Below are the code and all the weights of a small trained network. Each question names an input and a class and asks about switching units off, where a switched-off unit gives its printed mean instead of its output.

import numpy as np


def w(rows, s, z=0):
    codes = np.array(rows[::2]) - 128.0
    scale = np.full(codes.shape[1], s)
    scale[-1] = z or s
    return codes * scale


def f(y):
    return np.maximum(y, 0)


def log_softmax(a):
    a = a - a.max(-1, keepdims=True)
    return a - np.log(np.exp(a).sum(-1, keepdims=True))


def net(x, mask):
    res = np.array(x, float).reshape(1, 6) / 4 @ E
    y = f(res @ A[0][:, :-1].T + A[0][:, -1])
    res = res + np.where(mask, y, B[0][:, -1]) @ B[0][:, :-1]
    return log_softmax(res[-1] @ U[:, :-1].T + U[:, -1])


A, B = {}, {}
E = w([
[78,146,45,48,185,245,33,204,145,114],'x0',
[146,128,137,124,152,135,147,135,109,136],'x1',
[157,143,139,114,141,102,119,127,163,170],'x2',
[217,101,1,170,205,137,147,46,253,39],'x3',
[219,187,135,145,164,53,27,136,24,63],'x4',
[106,109,122,145,134,138,123,125,108,124],'x5',
],0.0094)
A[0] = w([
[109,182,202,100,59,156,102,177,55,185,175],'n0',
[86,106,138,103,97,182,211,107,169,195,29],'n1',
[103,103,202,121,96,77,127,128,81,168,146],'n2',
[186,149,155,129,157,105,49,137,55,101,38],'n3',
[189,152,136,193,97,76,110,112,74,121,101],'n4',
[143,112,188,220,91,75,215,80,107,128,123],'n5',
[59,147,167,107,76,73,108,147,89,171,183],'n6',
[117,172,145,120,158,55,2,154,72,59,4],'n7',
[130,103,142,204,47,48,207,108,137,164,66],'n8',
[84,147,57,11,184,225,38,215,132,149,66],'n9',
[94,77,127,126,100,168,186,132,165,170,60],'n10',
[200,111,121,217,191,148,138,25,200,89,247],'n11',
[112,138,226,107,56,151,111,190,76,208,150],'n12',
[57,82,154,84,105,177,198,114,171,171,70],'n13',
],0.0086,0.002)
B[0] = w([
[117,93,82,78,180,159,174,89,136,40,238],'n0',
[81,195,144,220,210,55,140,198,176,161,201],'n1',
[122,93,72,70,123,168,133,96,165,89,199],'n2',
[60,158,123,230,137,55,176,186,188,127,193],'n3',
[182,152,189,172,181,148,131,219,140,156,186],'n4',
[202,71,209,64,39,155,37,161,103,156,217],'n5',
[122,128,95,60,182,105,179,61,117,81,210],'n6',
[121,225,178,235,184,84,152,151,162,173,204],'n7',
[167,123,230,74,52,187,62,171,82,160,208],'n8',
[160,43,225,62,51,172,51,140,45,234,249],'n9',
[80,217,118,174,112,105,185,192,171,124,188],'n10',
[46,110,77,60,183,190,130,3,138,56,236],'n11',
[39,144,15,80,145,141,93,50,155,76,244],'n12',
[96,181,127,248,151,52,173,179,117,134,208],'n13',
],0.0067,0.017)
U = w([
[105,95,8,68,181,134,152,7,141,39,213],'0',
[146,63,209,90,66,134,66,159,82,168,139],'1',
[107,207,126,255,172,53,180,190,154,117,3],'2',
],0.014,0.0019)

Each question gives the input, the list of numbers given to net, and the class t.
The units are the neurons (one row each of A and B). Each row of codes is followed by its name. A weight is (code - 128) times the scale printed after its matrix; where a second scale follows, it is the last column's (A, B and U).
mask holds one flag per neuron, in row order. A switched-off neuron (its flag False) gives its mean, the last column of its row in B, instead of its output. The means were averaged over made-up inputs and are rounded, as every weight is.
A unit's drop is (log p(t) with every unit on - log p(t) with that unit switched off) / (log p(t) with every unit on - log p(t) with every unit switched off).
The circuit of an input: a set's keep is (log p(t) with only the set's units on - log p(t) with every unit switched off) / (log p(t) with every unit on - log p(t) with every unit switched off). Starting from the 12 units with the biggest drops (on a tie, the unit counted first), units are removed one at a time, each time the one whose removal leaves the highest keep (on an exact tie, the one counted first), for as long as the keep stays at least 0.8.
circuit, biggest first: the units of the circuit, biggest drop first
unit that matters most: the unit with the biggest drop
top k neurons: the k neurons with the biggest drops, biggest first
drop of u: that unit's drop, to one decimal
input [2,5,0,-5,5,5], class 0: top 2 neurons -> n0, n12
input [-1,-6,1,6,-7,-6], class 2: unit that matters most -> n1
input [-5,2,-1,-1,-6,1], class 2: top 3 neurons -> n9, n1, n13
input [-5,6,-5,-4,7,8], class 2: top 2 neurons -> n9, n3
input [-5,7,5,-2,-6,-5], class 2: top 4 neurons -> n9, n1, n13, n10
input [6,1,-4,-8,-8,2], class 0: top 3 neurons -> n12, n0, n6
input [-5,-2,-5,2,7,7], class 2: top 2 neurons -> n9, n3
input [3,-8,8,-4,-5,-5], class 2: top 2 neurons -> n11, n13
input [-4,3,1,-5,-2,2], class 0: top 2 neurons -> n9, n12
input [-8,7,-6,5,8,6], class 1: top 2 neurons -> n5, n8
input [4,1,3,7,-8,8], class 2: top 4 neurons -> n1, n13, n12, n10
input [2,0,6,1,-1,0], class 1: top 4 neurons -> n12, n0, n11, n6
input [-4,2,1,3,2,0], class 1: top 2 neurons -> n12, n0
input [7,-7,0,-3,-6,7], class 1: circuit, biggest first -> n9
input [-5,-5,-6,1,5,-4], class 1: top 3 neurons -> n5, n13, n1
input [-6,7,5,-6,-5,-1], class 0: top 2 neurons -> n12, n9
input [0,4,8,-1,3,6], class 2: top 2 neurons -> n11, n9
input [-3,6,-2,-8,6,2], class 0: drop of n12 -> 0.1
input [-8,2,-8,3,-7,-8], class 1: drop of n5 -> 1.3
input [-8,-4,-7,6,-1,8], class 1: drop of n3 -> 0.0
input [1,-7,1,-7,6,7], class 0: drop of n12 -> 0.2
input [1,0,-1,2,3,-6], class 2: unit that matters most -> n12
